Below are the code and all the weights of a small trained network. Each question names an input and a target symbol and asks about switching units off, where a switched-off unit gives its printed mean instead of its output.

import numpy as np


def w(rows, s, z=0):
    codes = np.array(rows[::2]) - 128.0
    scale = np.full(codes.shape[1], s)
    scale[-1] = z or s
    return codes * scale


def f(y):
    return np.maximum(y, 0)


def softmax(a):
    e = np.exp(a - a.max(-1, keepdims=True))
    return e / e.sum(-1, keepdims=True)


def log_softmax(a):
    a = a - a.max(-1, keepdims=True)
    return a - np.log(np.exp(a).sum(-1, keepdims=True))


def net(x, mask):
    ids = ['αβγξστφψ'.index(c) for c in x.split()]
    T = len(ids)
    res = E[ids] + P[:T]
    u = 0
    for l in range(2):
        r = res
        for j in range(2):
            rows = slice(2 * j, 2 * j + 2)
            q, k, v = (r @ M[l][rows].T for M in (Q, K, V))
            z = softmax(np.where(np.tri(T) > 0, q @ k.T / 2**0.5, -1e9)) @ v
            o = O[l][rows]
            res = res + np.where(mask[u + j], z, o[:, -1]) @ o[:, :-1]
        u += 2
        y = f(res @ A[l][:, :-1].T + A[l][:, -1])
        res = res + np.where(mask[u : u + 4], y, B[l][:, -1]) @ B[l][:, :-1]
        u += 4
    return log_softmax(res[-1] @ U[:, :-1].T + U[:, -1])


Q, K, V, O, A, B = {}, {}, {}, {}, {}, {}
E = w([
[203,67,37,170,84,170,96],'α',
[190,122,154,142,20,50,200],'β',
[41,241,226,70,92,101,143],'γ',
[242,150,131,136,63,162,124],'ξ',
[196,57,221,6,139,155,60],'σ',
[118,144,46,118,189,132,115],'τ',
[91,119,57,146,116,109,172],'φ',
[71,83,88,178,94,110,124],'ψ',
],0.014)
P = w([
[123,101,5,31,115,164,143],'0',
[154,155,86,144,144,75,157],'1',
[149,171,87,170,142,51,136],'2',
[160,174,105,199,131,64,113],'3',
[159,182,118,226,120,69,99],'4',
[151,179,127,254,117,79,73],'5',
[149,193,128,225,97,90,106],'6',
],0.0093)
Q[0] = w([
[186,78,66,202,178,119,96],'L0H1',
[120,109,254,11,204,176,89],'L0H1',
[199,164,76,153,123,70,65],'L0H2',
[113,93,205,35,214,142,161],'L0H2',
],0.0092)
K[0] = w([
[119,88,98,128,8,162,142],'L0H1',
[155,161,160,219,145,90,40],'L0H1',
[52,106,127,121,108,116,105],'L0H2',
[149,149,182,234,152,139,107],'L0H2',
],0.012)
V[0] = w([
[133,156,102,97,251,205,147],'L0H1',
[83,100,195,59,126,144,77],'L0H1',
[125,105,134,147,125,162,171],'L0H2',
[45,139,91,87,151,72,111],'L0H2',
],0.011)
O[0] = w([
[77,220,114,56,197,38,39,105],'L0H1',
[192,163,152,93,202,143,224,254],'L0H1',
[129,165,55,118,156,176,61,82],'L0H2',
[63,84,137,254,166,44,173,164],'L0H2',
],0.0099,0.0059)
A[0] = w([
[159,120,80,246,110,61,77,123],'L0N1',
[181,99,176,101,120,109,114,161],'L0N2',
[189,123,101,1,94,147,151,4],'L0N3',
[27,199,159,153,141,98,78,177],'L0N4',
],0.0084,0.0021)
B[0] = w([
[67,113,138,92,143,81,153,243],'L0N1',
[78,106,134,134,248,23,144,238],'L0N2',
[100,168,93,144,178,183,79,255],'L0N3',
[247,160,107,51,73,150,177,193],'L0N4',
],0.013,0.0078)
Q[1] = w([
[253,125,129,213,180,92,128],'L1H1',
[122,150,17,192,101,117,93],'L1H1',
[161,74,233,63,150,254,125],'L1H2',
[132,81,156,111,165,111,54],'L1H2',
],0.0062)
K[1] = w([
[75,245,255,98,208,113,142],'L1H1',
[105,58,48,121,195,160,147],'L1H1',
[191,106,242,168,123,73,99],'L1H2',
[94,129,163,189,210,94,75],'L1H2',
],0.0079)
V[1] = w([
[14,181,53,153,167,69,203],'L1H1',
[180,2,42,61,141,204,137],'L1H1',
[175,200,86,70,141,101,155],'L1H2',
[95,83,132,117,108,100,161],'L1H2',
],0.0063)
O[1] = w([
[159,137,153,87,150,209,122,247],'L1H1',
[195,137,214,162,124,78,93,122],'L1H1',
[77,81,60,122,58,153,128,216],'L1H2',
[161,107,134,93,254,110,66,112],'L1H2',
],0.012,0.013)
A[1] = w([
[115,207,201,89,87,98,167,255],'L1N1',
[78,73,126,134,192,169,167,19],'L1N2',
[254,2,163,62,59,108,159,50],'L1N3',
[128,139,169,133,220,132,113,84],'L1N4',
],0.0084,0.0038)
B[1] = w([
[255,92,94,149,157,143,39,199],'L1N1',
[167,178,60,194,102,41,162,243],'L1N2',
[69,94,196,176,138,115,130,201],'L1N3',
[190,223,219,129,44,94,103,247],'L1N4',
],0.0094,0.011)
U = w([
[109,47,106,33,204,111,87,198],'α',
[87,88,165,135,134,148,148,250],'β',
[92,102,114,38,91,84,115,101],'γ',
[105,190,143,52,108,82,115,156],'ξ',
[111,104,60,136,137,72,142,12],'σ',
[107,165,121,143,2,118,141,2],'τ',
[148,76,43,119,160,84,21,107],'φ',
[222,65,89,97,136,189,175,178],'ψ',
],0.0067,0.0032)

Each question gives the input, a string of symbols that net reads in full, and the target symbol t.
The units are the heads (2 rows each of Q, K, V and O) and the neurons (one row each of A and B). Each row of codes is followed by its name. A weight is (code - 128) times the scale printed after its matrix; where a second scale follows, it is the last column's (O, A, B and U).
mask holds one flag per unit, layer by layer, with each layer's heads first. A switched-off unit (its flag False) gives its mean, the last column of its rows in O or B, instead of its output. The means were averaged over made-up inputs and are rounded, as every weight is.
A unit's drop is (log p(t) with every unit on - log p(t) with that unit switched off) / (log p(t) with every unit on - log p(t) with every unit switched off).
The circuit of an input: a set's keep is (log p(t) with only the set's units on - log p(t) with every unit switched off) / (log p(t) with every unit on - log p(t) with every unit switched off). Starting from all 12 units, units are removed one at a time, each time the one whose removal leaves the highest keep (on an exact tie, the one counted first), for as long as the keep stays at least 0.8.
circuit, biggest first: the units of the circuit, biggest drop first
k most important neurons: the k neurons with the biggest drops, biggest first
heads that matter: for each layer, one digit per head in row order, 1 if its drop is at least 0.15 and else 0, layers parted by /
input ξ γ ψ ξ α, target τ: circuit, biggest first -> L0H2; L0N3; L1H2
input γ α σ ψ, target σ: circuit, biggest first -> L0H2; L1N2; L0N1
input γ ψ σ γ β ξ, target σ: 2 most important neurons -> L1N2; L0N1
input σ τ γ, target τ: circuit, biggest first -> L1H2; L0H1
input β ξ ξ σ τ, target β: heads that matter -> 11 / 10
input σ α ψ β β φ, target ψ: heads that matter -> 10 / 00
input σ τ γ σ γ γ, target τ: circuit, biggest first -> L1H2; L0N2; L0N4
input σ σ β β β, target ψ: heads that matter -> 10 / 01
input σ σ φ α γ τ σ, target τ: circuit, biggest first -> L0N3; L1H2; L0H1
input α σ σ σ ψ σ, target β: circuit, biggest first -> L0H1; L1N3
input γ γ β γ α ψ β, target σ: circuit, biggest first -> L0H2; L1N2; L1H1; L0N1
input σ σ α σ ξ α σ, target φ: circuit, biggest first -> L0H1; L1N4
input σ β β σ σ σ, target ξ: circuit, biggest first -> L0N2; L1N4; L1H2
input γ φ ξ τ, target σ: circuit, biggest first -> L1N2; L0H2
input α ξ ψ, target φ: circuit, biggest first -> L0H1; L1N4
input α ψ τ σ φ, target φ: 4 most important neurons -> L1N1; L1N4; L0N1; L0N2
input α σ γ φ σ σ ξ, target φ: 3 most important neurons -> L1N1; L0N1; L1N4
input α σ γ α, target φ: 4 most important neurons -> L0N1; L1N4; L1N1; L0N2
input τ β ψ β, target γ: 2 most important neurons -> L0N1; L0N4
input σ σ τ, target ψ: 3 most important neurons -> L0N2; L0N3; L1N4
input α ξ σ β, target φ: most important neuron -> L1N1
